Below are the code and all the weights of a small trained network. Each question names an input and a target symbol and asks about switching units off, where a switched-off unit gives its printed mean instead of its output.

import numpy as np


def w(rows, s, z=0):
    codes = np.array(rows[::2]) - 128.0
    scale = np.full(codes.shape[1], s)
    scale[-1] = z or s
    return codes * scale


def f(y):
    return np.maximum(y, 0)


def softmax(a):
    e = np.exp(a - a.max(-1, keepdims=True))
    return e / e.sum(-1, keepdims=True)


def log_softmax(a):
    a = a - a.max(-1, keepdims=True)
    return a - np.log(np.exp(a).sum(-1, keepdims=True))


def net(x, mask):
    ids = ['αβγδεζηθλμπστφψω'.index(c) for c in x.split()]
    T = len(ids)
    res = E[ids] + P[:T]
    u = 0
    for l in range(2):
        q, k, v = (res @ M[l].T for M in (Q, K, V))
        z = softmax(np.where(np.tri(T) > 0, q @ k.T / 3**0.5, -1e9)) @ v
        res = res + np.where(mask[u], z, O[l][:, -1]) @ O[l][:, :-1]
        u += 1
        y = f(res @ A[l][:, :-1].T + A[l][:, -1])
        res = res + np.where(mask[u : u + 12], y, B[l][:, -1]) @ B[l][:, :-1]
        u += 12
    return log_softmax(res[-1] @ U[:, :-1].T + U[:, -1])


Q, K, V, O, A, B = {}, {}, {}, {}, {}, {}
E = w([
[105,4,117,142,130],'α',
[113,190,165,179,130],'β',
[115,97,103,24,189],'γ',
[117,121,141,121,185],'δ',
[138,58,137,236,196],'ε',
[176,138,99,202,140],'ζ',
[162,152,78,132,69],'η',
[101,121,155,126,163],'θ',
[120,123,147,157,197],'λ',
[152,163,103,109,95],'μ',
[114,96,161,177,171],'π',
[118,129,144,134,197],'σ',
[184,116,70,210,96],'τ',
[175,125,84,194,106],'φ',
[189,152,59,194,88],'ψ',
[152,167,103,108,95],'ω',
],0.021)
P = w([
[77,150,116,121,175],'0',
[176,110,177,88,144],'1',
[171,96,141,148,160],'2',
[176,99,138,149,161],'3',
[65,200,47,88,168],'4',
[119,126,84,145,165],'5',
[123,124,78,157,172],'6',
[197,106,189,76,91],'7',
[132,111,99,127,142],'8',
[139,104,99,141,145],'9',
[37,207,4,137,174],'10',
[120,124,88,120,137],'11',
[117,124,88,110,129],'12',
[163,103,141,109,99],'13',
],0.014)
Q[0] = w([
[143,130,164,184,141],'0.h0',
[157,37,149,152,30],'0.h0',
[2,153,91,176,115],'0.h0',
],0.0093)
K[0] = w([
[97,194,178,189,159],'0.h0',
[34,57,51,182,77],'0.h0',
[230,17,254,127,33],'0.h0',
],0.0078)
V[0] = w([
[106,119,176,233,255],'0.h0',
[114,84,68,106,120],'0.h0',
[33,68,47,20,52],'0.h0',
],0.0038)
O[0] = w([
[55,168,140,42,1,173],'0.h0',
[145,113,135,87,144,254],'0.h0',
[204,124,82,254,222,162],'0.h0',
],0.0071,0.0014)
A[0] = w([
[134,233,153,168,35,78],'0.n0',
[155,104,220,176,174,107],'0.n1',
[53,101,110,80,72,97],'0.n2',
[201,173,157,138,150,254],'0.n3',
[116,71,50,166,123,172],'0.n4',
[191,160,103,108,171,120],'0.n5',
[185,108,153,136,163,97],'0.n6',
[126,70,129,108,157,189],'0.n7',
[237,174,169,127,67,150],'0.n8',
[95,106,156,88,255,138],'0.n9',
[86,55,237,100,233,75],'0.n10',
[105,108,55,103,76,197],'0.n11',
],0.0096,0.0046)
B[0] = w([
[98,166,159,205,152,173],'0.n0',
[109,163,155,89,112,154],'0.n1',
[125,132,166,161,160,150],'0.n2',
[104,153,84,107,44,205],'0.n3',
[177,105,167,91,133,254],'0.n4',
[154,130,86,54,124,183],'0.n5',
[140,125,98,115,103,156],'0.n6',
[156,90,190,110,104,183],'0.n7',
[49,104,139,130,92,202],'0.n8',
[54,78,184,117,92,195],'0.n9',
[97,213,254,171,184,190],'0.n10',
[190,92,185,152,194,227],'0.n11',
],0.0094,0.009)
Q[1] = w([
[186,126,124,101,141],'1.h0',
[104,80,107,144,47],'1.h0',
[205,217,148,153,250],'1.h0',
],0.013)
K[1] = w([
[159,89,146,119,99],'1.h0',
[135,126,83,174,204],'1.h0',
[167,153,183,101,10],'1.h0',
],0.012)
V[1] = w([
[38,254,99,10,212],'1.h0',
[131,228,85,218,107],'1.h0',
[51,228,86,123,98],'1.h0',
],0.0087)
O[1] = w([
[143,109,88,164,251,69],'1.h0',
[160,244,175,93,128,2],'1.h0',
[162,88,153,151,173,30],'1.h0',
],0.016,0.0091)
A[1] = w([
[160,129,51,112,90,106],'1.n0',
[79,80,160,57,205,114],'1.n1',
[135,141,86,156,52,75],'1.n2',
[136,144,132,208,98,110],'1.n3',
[147,94,230,221,158,1],'1.n4',
[55,129,199,161,148,121],'1.n5',
[67,174,208,214,159,175],'1.n6',
[199,246,130,91,91,60],'1.n7',
[92,234,83,77,188,209],'1.n8',
[39,160,79,196,105,102],'1.n9',
[61,111,164,133,74,178],'1.n10',
[26,180,139,47,155,111],'1.n11',
],0.011,0.012)
B[1] = w([
[132,183,113,165,112,178],'1.n0',
[141,159,168,124,78,197],'1.n1',
[108,109,98,90,194,199],'1.n2',
[92,158,159,140,141,145],'1.n3',
[89,222,113,124,143,164],'1.n4',
[191,181,88,157,87,184],'1.n5',
[110,4,136,97,111,175],'1.n6',
[106,112,134,79,136,176],'1.n7',
[149,120,142,146,88,149],'1.n8',
[157,185,166,130,102,163],'1.n9',
[143,142,131,146,189,255],'1.n10',
[131,155,121,185,164,143],'1.n11',
],0.012,0.024)
U = w([
[104,149,192,206,82,212],'α',
[127,38,156,122,93,254],'β',
[40,4,120,93,135,148],'γ',
[218,115,111,130,153,91],'δ',
[29,105,148,76,174,48],'ε',
[131,90,113,135,172,123],'ζ',
[118,97,126,133,182,87],'η',
[137,91,118,128,170,94],'θ',
[159,75,69,147,89,73],'λ',
[53,142,105,156,105,22],'μ',
[113,99,130,133,175,74],'π',
[218,117,78,86,36,167],'σ',
[174,127,150,111,193,113],'τ',
[121,103,149,69,87,38],'φ',
[92,100,146,92,142,110],'ψ',
[220,118,112,135,144,82],'ω',
],0.011,0.0055)

Each question gives the input, a string of symbols that net reads in full, and the target symbol t.
The units are the heads (3 rows each of Q, K, V and O) and the neurons (one row each of A and B). Each row of codes is followed by its name. A weight is (code - 128) times the scale printed after its matrix; where a second scale follows, it is the last column's (O, A, B and U).
mask holds one flag per unit, layer by layer, with each layer's heads first. A switched-off unit (its flag False) gives its mean, the last column of its rows in O or B, instead of its output. The means were averaged over made-up inputs and are rounded, as every weight is.
A unit's drop is (log p(t) with every unit on - log p(t) with that unit switched off) / (log p(t) with every unit on - log p(t) with every unit switched off).
The circuit of an input: a set's keep is (log p(t) with only the set's units on - log p(t) with every unit switched off) / (log p(t) with every unit on - log p(t) with every unit switched off). Starting from the 12 units with the biggest drops (on a tie, the unit counted first), units are removed one at a time, each time the one whose removal leaves the highest keep (on an exact tie, the one counted first), for as long as the keep stays at least 0.8.
units of the circuit, in order: the units of the circuit, biggest drop first
most important unit: the unit with the biggest drop
k most important neurons: the k neurons with the biggest drops, biggest first
k most important neurons of layer l: the k neurons of layer l with the biggest drops, biggest first
input α ε β η β ψ ψ η η σ, target α: most important unit	1.n4
input ζ τ η φ γ α μ π η δ η η γ φ, target σ: 4 most important neurons of layer 0	(0.n9; 0.n11; 0.n0; 0.n7)
input θ η α, target α: units of the circuit, in order	(0.n10; 1.n2)
input η η η β η τ τ τ α φ τ, target ε: units of the circuit, in order	(1.h0; 1.n2; 1.n5; 1.n7)
input ε α α ψ α δ θ τ σ γ ζ, target ε: 2 most important neurons	(0.n3; 0.n2)
input φ γ σ α η δ α, target β: units of the circuit, in order	(0.n7; 1.n2)
input ε ε γ η, target α: units of the circuit, in order	(0.h0; 0.n0)
input α η τ η ε η η τ, target α: 2 most important neurons	(1.n9; 0.n0)
input ψ η α ψ, target φ: 4 most important neurons	(1.n7; 0.n7; 1.n5; 0.n8)
input α η η ω τ φ, target σ: units of the circuit, in order	(1.h0; 0.n10)
input η α δ α γ δ η ψ, target λ: 2 most important neurons	(0.n8; 0.n3)
input β α μ, target τ: units of the circuit, in order	(1.h0; 0.n4; 0.n0; 0.h0)
input δ η η η φ η μ γ η σ α β τ φ, target μ: 2 most important neurons	(1.n2; 1.n0)
input η ψ α δ ψ β τ γ τ α λ, target α: 2 most important neurons	(1.n1; 1.n9)
input ζ α α ε γ γ, target β: 3 most important neurons of layer 0	(0.n9; 0.n10; 0.n0)
input η η η σ η ψ η β ε φ μ, target τ: units of the circuit, in order	(1.h0; 0.n11; 0.n3)
input τ δ η, target ε: most important neuron of layer 1	(1.n7)
input η α η η μ β η η, target ω: 2 most important neurons	(0.n8; 0.n4)
input η α η η ψ ψ γ α τ γ ψ β η ω, target φ: 4 most important neurons	(1.n7; 1.n8; 0.n9; 1.n5)
input η φ α ψ ε φ τ η β τ τ η μ, target ε: 3 most important neurons	(1.n5; 1.n2; 1.n7)
input φ η ω δ η η η ε, target α: units of the circuit, in order	(0.n10)
input γ ε π η η α ε ζ δ γ, target β: 2 most important neurons of layer 0	(0.n7; 0.n9)
input η γ π ε ψ α ε β α μ η λ θ, target α: 3 most important neurons of layer 1	(1.n2; 1.n1; 1.n5)
input η α η α α π γ, target α: 3 most important neurons	(0.n10; 0.n9; 1.n1)
input η η α η τ μ θ ψ γ α τ, target φ: 3 most important neurons of layer 1	(1.n7; 1.n5; 1.n10)
